Below are the code and all the weights of a small trained network. Each question names an input and a target symbol and asks about switching units off, where a switched-off unit gives its printed mean instead of its output.

import numpy as np


def w(rows, s, z=0):
    codes = np.array(rows[::2]) - 128.0
    scale = np.full(codes.shape[1], s)
    scale[-1] = z or s
    return codes * scale


def norm(h):
    return h / np.sqrt((h * h).mean(-1, keepdims=True) + 1e-5)


def f(y):
    return np.maximum(y, 0)


def softmax(a):
    e = np.exp(a - a.max(-1, keepdims=True))
    return e / e.sum(-1, keepdims=True)


def log_softmax(a):
    a = a - a.max(-1, keepdims=True)
    return a - np.log(np.exp(a).sum(-1, keepdims=True))


def net(x, mask):
    ids = ['ΛΞΠΦαβγεζηθμτψω'.index(c) for c in x.split()]
    T = len(ids)
    res = E[ids] + P[:T]
    u = 0
    for l in range(3):
        q, k, v = (norm(res) @ M[l].T for M in (Q, K, V))
        z = softmax(np.where(np.tri(T) > 0, q @ k.T / 2**0.5, -1e9)) @ v
        res = res + np.where(mask[u], z, O[l][:, -1]) @ O[l][:, :-1]
        u += 1
        y = f(norm(res) @ A[l][:, :-1].T + A[l][:, -1])
        res = res + np.where(mask[u : u + 4], y, B[l][:, -1]) @ B[l][:, :-1]
        u += 4
    return log_softmax(norm(res)[-1] @ U[:, :-1].T + U[:, -1])


Q, K, V, O, A, B = {}, {}, {}, {}, {}, {}
E = w([
[196,165,106,127,141,159,184,105,106],'Λ',
[150,132,60,161,130,136,127,81,53],'Ξ',
[127,181,75,29,165,133,149,125,97],'Π',
[147,124,134,163,158,166,82,157,141],'Φ',
[131,65,97,124,102,143,99,138,57],'α',
[148,79,159,122,121,138,61,155,116],'β',
[133,170,67,105,144,160,74,95,90],'γ',
[210,87,132,121,146,139,144,170,169],'ε',
[182,136,98,164,146,138,107,65,137],'ζ',
[160,111,131,53,165,143,112,131,126],'η',
[111,106,147,74,194,145,82,129,106],'θ',
[58,141,103,49,131,104,70,168,115],'μ',
[99,241,252,93,129,60,161,14,119],'τ',
[148,89,165,119,138,182,153,139,102],'ψ',
[95,116,155,30,138,149,155,135,68],'ω',
],0.021)
P = w([
[50,175,176,170,28,85,161,134,133],'0',
[191,94,69,100,241,160,27,76,115],'1',
[169,100,109,70,216,179,22,80,126],'2',
[119,83,139,65,206,193,31,101,151],'3',
[93,87,133,88,190,232,48,116,175],'4',
[57,57,165,84,179,253,48,134,165],'5',
],0.0067)
Q[0] = w([
[154,55,129,3,233,217,54,72,123],'0.h0',
[136,159,84,152,92,254,76,142,163],'0.h0',
],0.0076)
K[0] = w([
[135,194,198,167,2,99,155,129,159],'0.h0',
[131,140,139,87,83,86,139,149,75],'0.h0',
],0.0096)
V[0] = w([
[203,88,174,2,136,179,117,88,105],'0.h0',
[159,134,166,145,93,131,138,150,157],'0.h0',
],0.0072)
O[0] = w([
[39,72,94,85,106,124,164,86,161,255],'0.h0',
[3,225,52,232,168,110,145,123,162,196],'0.h0',
],0.012,0.004)
A[0] = w([
[70,174,153,64,137,92,91,123,102,166],'0.n0',
[180,216,38,147,64,186,64,58,128,136],'0.n1',
[112,157,122,88,185,90,66,38,102,44],'0.n2',
[192,62,65,89,152,159,173,118,254,249],'0.n3',
],0.0061,0.0014)
B[0] = w([
[228,97,140,229,184,172,96,150,187,174],'0.n0',
[128,40,207,68,172,155,144,144,99,187],'0.n1',
[130,132,182,160,73,175,185,204,176,192],'0.n2',
[2,124,139,121,119,179,54,160,84,253],'0.n3',
],0.0086,0.007)
Q[1] = w([
[101,96,149,96,193,201,126,158,135],'1.h0',
[128,64,207,121,156,255,86,72,181],'1.h0',
],0.0099)
K[1] = w([
[153,214,211,182,63,97,103,137,140],'1.h0',
[152,222,245,137,91,1,194,96,141],'1.h0',
],0.0099)
V[1] = w([
[121,95,182,178,131,108,82,96,152],'1.h0',
[98,120,81,93,123,100,3,196,158],'1.h0',
],0.013)
O[1] = w([
[123,129,125,183,138,81,93,6,174,226],'1.h0',
[154,72,142,146,146,179,178,143,129,3],'1.h0',
],0.021,0.0035)
A[1] = w([
[254,36,118,165,189,190,184,224,85,45],'1.n0',
[173,148,170,214,215,232,142,102,162,154],'1.n1',
[52,49,108,167,175,141,176,183,204,100],'1.n2',
[153,215,47,125,78,38,41,78,139,3],'1.n3',
],0.007,0.0033)
B[1] = w([
[97,187,192,150,86,168,121,163,254,220],'1.n0',
[116,62,89,155,197,67,51,250,110,255],'1.n1',
[143,190,90,113,197,117,229,92,97,252],'1.n2',
[139,168,197,67,94,178,192,59,143,230],'1.n3',
],0.0098,0.007)
Q[2] = w([
[115,88,123,51,252,192,51,98,142],'2.h0',
[177,180,92,174,87,76,158,203,63],'2.h0',
],0.011)
K[2] = w([
[83,249,174,222,85,30,207,86,170],'2.h0',
[85,99,49,30,133,175,126,138,116],'2.h0',
],0.011)
V[2] = w([
[113,198,76,174,177,106,188,104,119],'2.h0',
[149,147,182,75,254,95,83,209,162],'2.h0',
],0.011)
O[2] = w([
[78,163,192,167,173,251,159,114,154,199],'2.h0',
[129,200,51,143,96,177,124,81,130,253],'2.h0',
],0.017,0.0048)
A[2] = w([
[139,117,70,120,100,71,103,28,159,86],'2.n0',
[131,161,65,47,39,53,21,143,39,96],'2.n1',
[7,147,196,39,72,108,155,204,65,203],'2.n2',
[83,1,185,168,170,232,218,209,146,2],'2.n3',
],0.0093,0.0076)
B[2] = w([
[125,93,122,7,117,142,125,90,204,190],'2.n0',
[136,177,157,173,226,142,236,138,79,223],'2.n1',
[74,73,104,186,96,155,32,103,152,254],'2.n2',
[177,226,210,33,67,11,189,112,112,238],'2.n3',
],0.012,0.0088)
U = w([
[162,207,147,91,128,86,77,33,172,39],'Λ',
[18,78,158,161,96,153,63,149,149,91],'Ξ',
[149,68,143,137,133,46,108,210,144,253],'Π',
[150,42,34,71,167,175,145,94,178,90],'Φ',
[76,253,101,121,58,68,95,192,56,76],'α',
[52,93,64,123,193,77,148,157,45,157],'β',
[96,161,146,169,164,218,210,146,139,127],'γ',
[67,85,180,14,115,101,203,158,121,52],'ε',
[158,132,115,80,47,202,100,205,81,235],'ζ',
[135,146,135,131,120,96,119,134,129,134],'η',
[254,116,172,129,68,165,134,159,190,202],'θ',
[137,48,141,216,208,79,184,82,156,58],'μ',
[207,147,49,222,126,164,66,130,136,168],'τ',
[172,153,222,131,185,101,99,148,24,115],'ψ',
[181,185,28,96,121,44,153,135,107,213],'ω',
],0.01,0.0044)

Each question gives the input, a string of symbols that net reads in full, and the target symbol t.
The units are the heads (2 rows each of Q, K, V and O) and the neurons (one row each of A and B). Each row of codes is followed by its name. A weight is (code - 128) times the scale printed after its matrix; where a second scale follows, it is the last column's (O, A, B and U).
mask holds one flag per unit, layer by layer, with each layer's heads first. A switched-off unit (its flag False) gives its mean, the last column of its rows in O or B, instead of its output. The means were averaged over made-up inputs and are rounded, as every weight is.
A unit's drop is (log p(t) with every unit on - log p(t) with that unit switched off) / (log p(t) with every unit on - log p(t) with every unit switched off).
The circuit of an input: a set's keep is (log p(t) with only the set's units on - log p(t) with every unit switched off) / (log p(t) with every unit on - log p(t) with every unit switched off). Starting from the 12 units with the biggest drops (on a tie, the unit counted first), units are removed one at a time, each time the one whose removal leaves the highest keep (on an exact tie, the one counted first), for as long as the keep stays at least 0.8.
units of the circuit, in order: the units of the circuit, biggest drop first
unit that matters most: the unit with the biggest drop
top k neurons: the k neurons with the biggest drops, biggest first
drop when u is switched off: that unit's drop, to one decimal
input α α ζ, target Π: unit that matters most : 2.h0
input θ γ η, target Φ: units of the circuit, in order : 2.h0; 1.h0; 0.h0; 2.n3
input γ μ ω ε, target ω: units of the circuit, in order : 2.h0; 0.h0; 0.n1
input ε Π ε ε β, target γ: units of the circuit, in order : 2.h0; 1.n2
input η μ ψ Π η, target ε: units of the circuit, in order : 0.h0; 1.h0; 2.n3
input ε Λ ω, target γ: units of the circuit, in order : 0.h0; 2.h0
input ε τ ζ μ η ε, target Ξ: units of the circuit, in order : 0.n3; 1.h0; 2.n3
input θ β ψ Φ μ, target Φ: units of the circuit, in order : 2.h0; 1.h0; 0.h0; 2.n3
input η Π ε ψ, target ε: units of the circuit, in order : 0.h0; 2.n3
input Ξ ω Φ, target ψ: units of the circuit, in order : 0.h0; 2.h0; 2.n1; 1.n2
input ζ ε Φ, target Λ: top 2 neurons : 0.n3; 0.n1
input ψ ψ Π, target Ξ: top 2 neurons : 0.n3; 2.n2
input ε μ τ ε ω, target Λ: top 2 neurons : 0.n0; 0.n3
input ω ω θ ψ θ, target β: top 3 neurons : 0.n3; 2.n1; 1.n2
input Λ Π ε ε ψ, target α: units of the circuit, in order : 1.h0
input Ξ ψ η Φ Φ ε, target ψ: top 3 neurons : 0.n3; 2.n1; 0.n1
input Ξ ψ ε ψ θ ε, target ψ: top 4 neurons : 0.n3; 2.n1; 0.n1; 1.n2
input η Π η ψ ψ Π, target ε: top 3 neurons : 2.n3; 1.n2; 1.n1
input μ ε ψ, target θ: drop when 1.n2 is switched off : 0.0
input Π ζ ψ γ μ, target ζ: drop when 0.h0 is switched off : 0.1
input Φ γ γ ψ, target τ: drop when 0.h0 is switched off : 1.0
input β ψ Ξ, target μ: units of the circuit, in order : 1.h0
input μ Φ ε, target θ: top 2 neurons : 1.n0; 2.n3
